Below are the code and all the weights of a small trained network. Each question names an input and a class and asks about switching units off, where a switched-off unit gives its printed mean instead of its output.

import numpy as np


def w(rows, s, z=0):
    codes = np.array(rows[::2]) - 128.0
    scale = np.full(codes.shape[1], s)
    scale[-1] = z or s
    return codes * scale


def norm(h):
    return h / np.sqrt((h * h).mean(-1, keepdims=True) + 1e-5)


def f(y):
    return np.maximum(y, 0)


def log_softmax(a):
    a = a - a.max(-1, keepdims=True)
    return a - np.log(np.exp(a).sum(-1, keepdims=True))


def net(x, mask):
    res = np.array(x, float).reshape(1, 2) / 4 @ E
    u = 0
    for l in range(2):
        y = f(norm(res) @ A[l][:, :-1].T + A[l][:, -1])
        res = res + np.where(mask[u : u + 8], y, B[l][:, -1]) @ B[l][:, :-1]
        u += 8
    return log_softmax(norm(res)[-1] @ U[:, :-1].T + U[:, -1])


A, B = {}, {}
E = w([
[176,253,37,43,38],'x0',
[160,85,167,43,162],'x1',
],0.0054)
A[0] = w([
[136,84,147,180,253,176],'0.n0',
[106,53,175,104,178,192],'0.n1',
[179,230,161,1,109,3],'0.n2',
[120,32,128,31,121,168],'0.n3',
[163,179,85,66,108,170],'0.n4',
[47,227,72,95,94,186],'0.n5',
[82,40,136,244,99,127],'0.n6',
[43,201,137,173,133,144],'0.n7',
],0.0066,0.0018)
B[0] = w([
[117,103,137,91,202,254],'0.n0',
[56,187,97,67,74,239],'0.n1',
[127,197,145,135,189,226],'0.n2',
[13,144,65,93,94,209],'0.n3',
[171,125,201,183,253,213],'0.n4',
[49,140,95,169,109,217],'0.n5',
[192,140,100,142,120,245],'0.n6',
[130,98,24,169,113,178],'0.n7',
],0.0074,0.006)
A[1] = w([
[118,76,195,113,116,141],'1.n0',
[182,147,60,90,190,171],'1.n1',
[122,44,49,183,109,206],'1.n2',
[119,145,117,150,173,175],'1.n3',
[132,111,136,12,82,174],'1.n4',
[96,144,71,151,111,253],'1.n5',
[234,73,153,171,120,180],'1.n6',
[135,83,154,115,136,138],'1.n7',
],0.011,0.0024)
B[1] = w([
[134,179,90,114,81,157],'1.n0',
[146,125,169,169,151,237],'1.n1',
[179,167,169,19,101,250],'1.n2',
[164,118,155,164,59,247],'1.n3',
[51,132,146,97,176,200],'1.n4',
[99,2,102,101,99,255],'1.n5',
[149,112,220,145,233,151],'1.n6',
[164,170,80,206,104,153],'1.n7',
],0.0088,0.0059)
U = w([
[136,79,60,77,15,123],'0',
[174,236,204,136,199,178],'1',
[228,74,231,60,120,155],'2',
[8,119,146,31,170,195],'3',
[96,131,100,216,84,132],'4',
[152,170,140,152,113,3],'5',
],0.014,0.0045)

Each question gives the input, the list of numbers given to net, and the class t.
The units are the neurons (one row each of A and B). Each row of codes is followed by its name. A weight is (code - 128) times the scale printed after its matrix; where a second scale follows, it is the last column's (A, B and U).
mask holds one flag per neuron, layer by layer. A switched-off neuron (its flag False) gives its mean, the last column of its row in B, instead of its output. The means were averaged over made-up inputs and are rounded, as every weight is.
A unit's drop is (log p(t) with every unit on - log p(t) with that unit switched off) / (log p(t) with every unit on - log p(t) with every unit switched off).
The circuit of an input: a set's keep is (log p(t) with only the set's units on - log p(t) with every unit switched off) / (log p(t) with every unit on - log p(t) with every unit switched off). Starting from the 12 units with the biggest drops (on a tie, the unit counted first), units are removed one at a time, each time the one whose removal leaves the highest keep (on an exact tie, the one counted first), for as long as the keep stays at least 0.8.
units of the circuit, in order: the units of the circuit, biggest drop first
k most important neurons: the k neurons with the biggest drops, biggest first
top k neurons in layer l: the k neurons of layer l with the biggest drops, biggest first
drop of u: that unit's drop, to one decimal
input [0,0], class 0: top neuron in layer 0	[0.n6]
input [8,-6], class 4: units of the circuit, in order	[0.n4; 1.n2; 0.n5]
input [1,3], class 1: top 2 neurons in layer 1	[1.n5; 1.n4]
input [8,-3], class 4: top 2 neurons in layer 1	[1.n2; 1.n5]
input [7,-4], class 4: 3 most important neurons	[0.n5; 0.n4; 1.n2]
input [4,-4], class 4: top 2 neurons in layer 0	[0.n4; 0.n3]
input [-2,-7], class 2: 2 most important neurons	[0.n1; 0.n3]
input [-4,-1], class 2: top 3 neurons in layer 0	[0.n6; 0.n4; 0.n3]
input [-3,-8], class 2: top 2 neurons in layer 0	[0.n1; 0.n3]
input [4,0], class 1: 2 most important neurons	[0.n4; 0.n2]
input [-7,-8], class 2: 2 most important neurons	[0.n3; 1.n2]
input [6,-2], class 4: 4 most important neurons	[0.n5; 1.n2; 0.n0; 1.n5]
input [-3,-1], class 2: 2 most important neurons	[0.n6; 0.n3]
input [7,-5], class 4: top neuron in layer 0	[0.n4]
input [6,-5], class 4: 2 most important neurons	[0.n4; 1.n2]
input [0,-1], class 0: 2 most important neurons	[0.n4; 0.n5]
input [3,-7], class 0: top 2 neurons in layer 1	[1.n2; 1.n5]
input [3,7], class 1: top 3 neurons in layer 0	[0.n4; 0.n2; 0.n1]
input [5,-4], class 4: drop of 0.n4	0.5
input [-4,-5], class 2: drop of 1.n5	0.0
input [7,2], class 1: drop of 0.n4	0.1
input [7,-6], class 4: drop of 0.n3	0.2
input [1,-8], class 0: most important neuron	[1.n2]
